[[-221.4 -188.4   71.1   45.1  -68.8  170.7   83.0   54.4  132.1  -41.2
  -240.7   13.7   49.0 -192.9]
 [-227.1 -115.3   73.8   46.3   -9.0   70.2    3.8   64.3   65.6  -37.8
  -210.5   10.6  -21.4 -159.1]
 [-158.7  -97.3   72.0   49.4  -11.4   76.7   60.4   61.4  128.9   -5.2
  -167.0   29.1   37.9 -127.0]
 [-266.1 -156.3   74.6   45.2  -31.7  117.1   -1.9   63.0   42.9  -61.5
  -246.3    0.0  -32.5 -189.7]
 [  52.7   15.1   71.3   64.6   28.9   54.7  162.6   63.6  233.8   90.9
     3.9   82.3  155.2    9.8]] => 13.7

[[ 12.92   5.91 -16.35  -5.92  -8.89  10.20   5.60   4.42 -10.85]
 [-20.44 -15.55   1.76 -15.81   7.42 -20.17 -17.01 -12.52 -10.87]
 [ -6.26  -4.49   1.86  -5.83 -20.60   4.80  -1.98  -6.87  -4.26]
 [ -2.08  -3.61  -4.10   4.41 -17.36  13.66  -0.22  -4.42   9.97]
 [-20.29 -10.04  17.79  -7.58 -13.44 -11.91  -6.26 -11.66 -10.73]
 [ 16.16   7.04 -22.81 -10.13   4.69   3.21   4.30   7.38 -17.98]
 [  4.17   1.35 -10.37 -10.99   3.13  -5.07   0.06   1.61 -18.46]
 [  6.62   1.65 -13.87  -4.89   0.96   2.75   1.12   2.32  -8.45]
 [ -7.80  -6.24   0.77   3.28  -8.61   3.95  -3.00  -5.76   6.46]] => 5.60

[[-161.7  -33.3 -218.3  100.7 -247.4 -138.4  -34.7   99.6 -246.5]
 [  39.8   24.3  -73.8  -47.1  -71.0  205.7  -41.7  -89.3   40.8]
 [  91.5  -52.4   73.5  199.4  177.1 -216.6 -143.3   77.7 -105.2]
 [-135.4    1.6   -0.7  -98.9 -232.3 -156.3 -192.4  182.6  -11.1]
 [ 139.2  158.0  169.1   70.6    6.4  119.9 -141.9 -194.9 -124.1]
 [ -39.5  104.6  -28.4   80.5 -218.9  -55.2  157.3   60.6 -115.3]
 [-138.4 -116.0  103.8  -91.4  148.1   89.1   84.4  -22.3  -92.1]
 [-209.6 -133.9   72.2 -102.2   34.6   91.5  -36.9   23.9    9.4]] => -34.7

[[-0.026 -0.018 -0.238  0.172  0.169  0.079 -0.156 -0.111 -0.171 -0.210
   0.082 -0.169  0.121 -0.157  0.064 -0.090]
 [ 0.122 -0.155 -0.010 -0.177 -0.070 -0.079 -0.208 -0.227 -0.237 -0.010
  -0.136 -0.235 -0.057 -0.025 -0.108 -0.207]
 [-0.078 -0.058 -0.142  0.108 -0.031 -0.042  0.019 -0.003  0.043 -0.141
  -0.107  0.087 -0.038 -0.084 -0.105 -0.019]
 [ 0.003  0.045 -0.024  0.047 -0.029 -0.040  0.091  0.090  0.117 -0.023
   0.047  0.141 -0.044 -0.019  0.028  0.070]
 [-0.080 -0.074  0.080 -0.046 -0.130 -0.075  0.035  0.019  0.077  0.061
  -0.144  0.129 -0.104  0.062 -0.134 -0.013]
 [ 0.080 -0.084  0.133 -0.192 -0.086 -0.061 -0.121 -0.113 -0.122  0.124
  -0.056 -0.114 -0.067  0.074 -0.043 -0.114]
 [ 0.010 -0.078 -0.275  0.126  0.087  0.008 -0.146 -0.147 -0.167 -0.253
  -0.040 -0.156  0.054 -0.184 -0.040 -0.126]
 [-0.239 -0.180  0.116 -0.027 -0.068  0.014 -0.148 -0.114 -0.097  0.092
  -0.232 -0.029 -0.029  0.107 -0.206 -0.143]] => -0.157

[[ 0.164  0.165  0.162  0.161 -0.187 -0.074 -0.190 -0.140  0.166 -0.103
   0.024  0.159  0.165 -0.197  0.164]
 [ 0.147  0.152  0.147 -0.146 -0.166  0.157 -0.164  0.160 -0.150  0.152
   0.184 -0.146  0.153 -0.167  0.156]
 [ 0.170  0.173  0.169  0.153 -0.197 -0.028 -0.199 -0.109  0.157 -0.067
   0.053  0.153  0.173 -0.205  0.174]
 [-0.161 -0.152 -0.160  0.131 -0.150  0.103 -0.148  0.065  0.136  0.098
   0.127  0.126 -0.148 -0.145 -0.144]
 [-0.171 -0.167 -0.169  0.151 -0.125 -0.006 -0.120 -0.041  0.157 -0.006
   0.081  0.145 -0.166 -0.112 -0.163]
 [ 0.164  0.165  0.162 -0.143 -0.168  0.153 -0.166  0.156 -0.145  0.148
   0.172 -0.143  0.165 -0.170  0.167]
 [ 0.065  0.034  0.064  0.108  0.127 -0.196  0.121 -0.184  0.110 -0.185
  -0.211  0.108  0.020  0.104 -0.003]
 [ 0.116  0.106  0.115  0.172 -0.092 -0.179 -0.114 -0.179  0.175 -0.172
  -0.158  0.173  0.101 -0.135  0.091]] => 0.165

[[-0.1 -1.3 -2.6  0.5 -0.3 -0.8 -1.2 -1.5 -1.3 -2.4 -1.6 -1.0 -0.4 -1.8
  -1.4 -1.4]
 [-2.2 -0.8  1.9 -0.6 -1.4 -0.4  0.1  0.4  0.8  1.6 -1.4  1.5 -1.0  1.4
  -1.3 -0.1]
 [-1.9 -0.9 -0.9  0.9  0.9  0.7 -2.0 -1.3 -1.8 -0.8 -0.3 -1.5  0.7 -0.5
  -0.4 -1.3]
 [ 1.5  0.2 -0.9 -0.7 -0.6 -1.1  0.2  0.0  0.1 -0.8  0.6  0.0 -0.8 -0.9
   0.4  0.0]
 [-0.4 -2.4 -0.3 -1.5 -0.9 -0.7 -2.8 -2.8 -2.9 -0.4 -2.5 -2.6 -0.6 -0.3
  -2.2 -2.7]] => -1.8

[[ 0.04 -0.09 -0.09  0.10 -0.04  0.12 -0.15]
 [ 0.19 -0.17 -0.22  0.13 -0.16  0.05 -0.11]
 [-0.16  0.17  0.14 -0.15  0.12 -0.19  0.10]
 [-0.10  0.09  0.08 -0.01  0.12 -0.02 -0.06]
 [ 0.09 -0.03 -0.10  0.11  0.00  0.06 -0.12]
 [ 0.00  0.06  0.00  0.06  0.09  0.03 -0.10]] => -0.04

[[-0.07 -0.11 -0.18 -0.07  0.02  0.20  0.02  0.02  0.02  0.04 -0.03  0.05]
 [-0.03 -0.01  0.00 -0.05 -0.02 -0.11 -0.08 -0.07 -0.09 -0.07 -0.09 -0.10]
 [-0.05 -0.03 -0.02 -0.06  0.01 -0.02 -0.04 -0.06 -0.07 -0.03 -0.08 -0.10]
 [-0.03  0.02  0.03 -0.05  0.04 -0.07 -0.07 -0.08 -0.11 -0.05 -0.11 -0.14]
 [-0.04 -0.01 -0.01 -0.06  0.03 -0.01 -0.05 -0.06 -0.08 -0.03 -0.09 -0.10]
 [-0.06 -0.02 -0.02 -0.07  0.08  0.09 -0.01 -0.06 -0.07  0.03 -0.10 -0.11]
 [-0.02 -0.01 -0.03 -0.05  0.00 -0.08 -0.08 -0.05 -0.07 -0.08 -0.10 -0.07]
 [-0.06 -0.04 -0.07 -0.07  0.06  0.11 -0.01 -0.04 -0.04  0.02 -0.08 -0.06]
 [-0.07 -0.08 -0.12 -0.07  0.05  0.17  0.01 -0.01 -0.01  0.04 -0.06 -0.01]
 [-0.10 -0.10 -0.13 -0.07  0.03  0.21  0.04 -0.01  0.01  0.07 -0.03
   0.00]] => 0.04

[[-1.532 -1.344  2.488  1.350  0.469  0.555 -1.512 -1.776  2.862 -1.333
  -1.054 -0.126  0.648 -0.361]
 [ 0.433  2.000 -1.899 -2.276 -0.524 -0.161 -1.109  1.859 -2.241  2.434
  -0.344  1.467  0.082  0.218]
 [ 0.408  1.976 -1.864 -2.278 -0.530 -0.145 -1.138  1.821 -2.205  2.419
  -0.394  1.443  0.080  0.197]
 [ 0.438  1.939 -1.907 -2.163 -0.498 -0.224 -1.025  1.847 -2.228  2.324
  -0.206  1.460  0.078  0.247]
 [ 0.402  1.958 -1.854 -2.264 -0.529 -0.148 -1.132  1.804 -2.193  2.397
  -0.393  1.430  0.076  0.193]] => -0.126
